Below are the code and all the weights of a small trained network. Each question names an input and a class and asks about switching units off, where a switched-off unit gives its printed mean instead of its output.

import numpy as np


def w(rows, s, z=0):
    codes = np.array(rows[::2]) - 128.0
    scale = np.full(codes.shape[1], s)
    scale[-1] = z or s
    return codes * scale


def norm(h):
    return h / np.sqrt((h * h).mean(-1, keepdims=True) + 1e-5)


def f(y):
    return np.maximum(y, 0)


def log_softmax(a):
    a = a - a.max(-1, keepdims=True)
    return a - np.log(np.exp(a).sum(-1, keepdims=True))


def net(x, mask):
    res = np.array(x, float).reshape(1, 4) / 4 @ E
    u = 0
    for l in range(4):
        y = f(norm(res) @ A[l][:, :-1].T + A[l][:, -1])
        res = res + np.where(mask[u : u + 5], y, B[l][:, -1]) @ B[l][:, :-1]
        u += 5
    return log_softmax(norm(res)[-1] @ U[:, :-1].T + U[:, -1])


A, B = {}, {}
E = w([
[81,216,18,111],'x0',
[70,203,204,209],'x1',
[2,33,200,30],'x2',
[127,178,231,47],'x3',
],0.0017)
A[0] = w([
[32,78,186,56,254],'0.n1',
[138,154,52,78,174],'0.n2',
[175,80,96,200,230],'0.n3',
[244,136,107,18,21],'0.n4',
[112,2,137,128,186],'0.n5',
],0.0037,0.00064)
B[0] = w([
[103,63,141,155,250],'0.n1',
[148,85,83,109,185],'0.n2',
[255,168,146,234,211],'0.n3',
[126,105,49,116,195],'0.n4',
[90,187,117,189,207],'0.n5',
],0.0036,0.0025)
A[1] = w([
[86,253,134,129,78],'1.n1',
[13,58,142,123,2],'1.n2',
[184,177,41,148,78],'1.n3',
[242,79,144,165,87],'1.n4',
[121,171,74,151,111],'1.n5',
],0.0038,0.0016)
B[1] = w([
[12,218,61,170,199],'1.n1',
[150,155,156,163,216],'1.n2',
[82,32,182,162,250],'1.n3',
[213,189,41,198,235],'1.n4',
[4,49,247,167,194],'1.n5',
],0.0024,0.002)
A[2] = w([
[103,118,95,240,119],'2.n1',
[105,214,129,183,147],'2.n2',
[39,166,71,236,250],'2.n3',
[20,85,198,16,82],'2.n4',
[253,151,54,111,196],'2.n5',
],0.0034,0.0016)
B[2] = w([
[70,180,167,158,202],'2.n1',
[148,148,111,111,187],'2.n2',
[111,118,123,3,255],'2.n3',
[151,104,166,229,183],'2.n4',
[175,72,128,108,203],'2.n5',
],0.0052,0.0038)
A[3] = w([
[78,124,183,64,72],'3.n1',
[225,160,108,253,6],'3.n2',
[122,220,124,84,86],'3.n3',
[138,67,243,129,95],'3.n4',
[91,207,119,132,145],'3.n5',
],0.0055,0.002)
B[3] = w([
[181,123,147,152,202],'3.n1',
[180,246,91,203,251],'3.n2',
[85,244,170,65,196],'3.n3',
[109,102,161,202,233],'3.n4',
[94,164,172,1,214],'3.n5',
],0.0055,0.0028)
U = w([
[69,32,52,64,32],'0',
[242,214,81,237,186],'1',
[82,29,254,243,205],'2',
[63,108,172,81,4],'3',
[82,221,161,27,213],'4',
[222,44,51,71,87],'5',
],0.0082,0.0031)

Each question gives the input, the list of numbers given to net, and the class t.
The units are the neurons (one row each of A and B). Each row of codes is followed by its name. A weight is (code - 128) times the scale printed after its matrix; where a second scale follows, it is the last column's (A, B and U).
mask holds one flag per neuron, layer by layer. A switched-off neuron (its flag False) gives its mean, the last column of its row in B, instead of its output. The means were averaged over made-up inputs and are rounded, as every weight is.
A unit's drop is (log p(t) with every unit on - log p(t) with that unit switched off) / (log p(t) with every unit on - log p(t) with every unit switched off).
unit that matters most: the unit with the biggest drop
top k neurons: the k neurons with the biggest drops, biggest first
top k neurons in layer l: the k neurons of layer l with the biggest drops, biggest first
drop of u: that unit's drop, to one decimal
input [-3,3,3,-5], class 3: top neuron in layer 1 : (1.n3)
input [7,-6,8,4], class 2: top 2 neurons : (2.n4; 2.n3)
input [7,-8,8,8], class 2: top 2 neurons : (2.n4; 2.n3)
input [-1,8,3,-8], class 3: top 2 neurons in layer 1 : (1.n4; 1.n1)
input [2,3,2,5], class 2: top 2 neurons : (0.n1; 2.n4)
input [-3,-3,0,4], class 2: top 2 neurons in layer 3 : (3.n2; 3.n4)
input [4,4,5,1], class 2: top 3 neurons : (0.n1; 2.n4; 0.n5)
input [-1,6,-7,2], class 4: top 2 neurons in layer 3 : (3.n5; 3.n3)
input [5,-2,4,3], class 2: drop of 2.n4 : 0.2
input [6,-5,2,-1], class 0: drop of 0.n2 : -0.1
input [-8,-1,-1,-2], class 1: drop of 3.n2 : 0.1
input [8,-4,-8,1], class 5: top 3 neurons in layer 0 : (0.n2; 0.n5; 0.n4)
input [4,-4,-7,6], class 5: top 2 neurons in layer 2 : (2.n5; 2.n4)
input [0,-3,1,1], class 5: unit that matters most : 0.n4
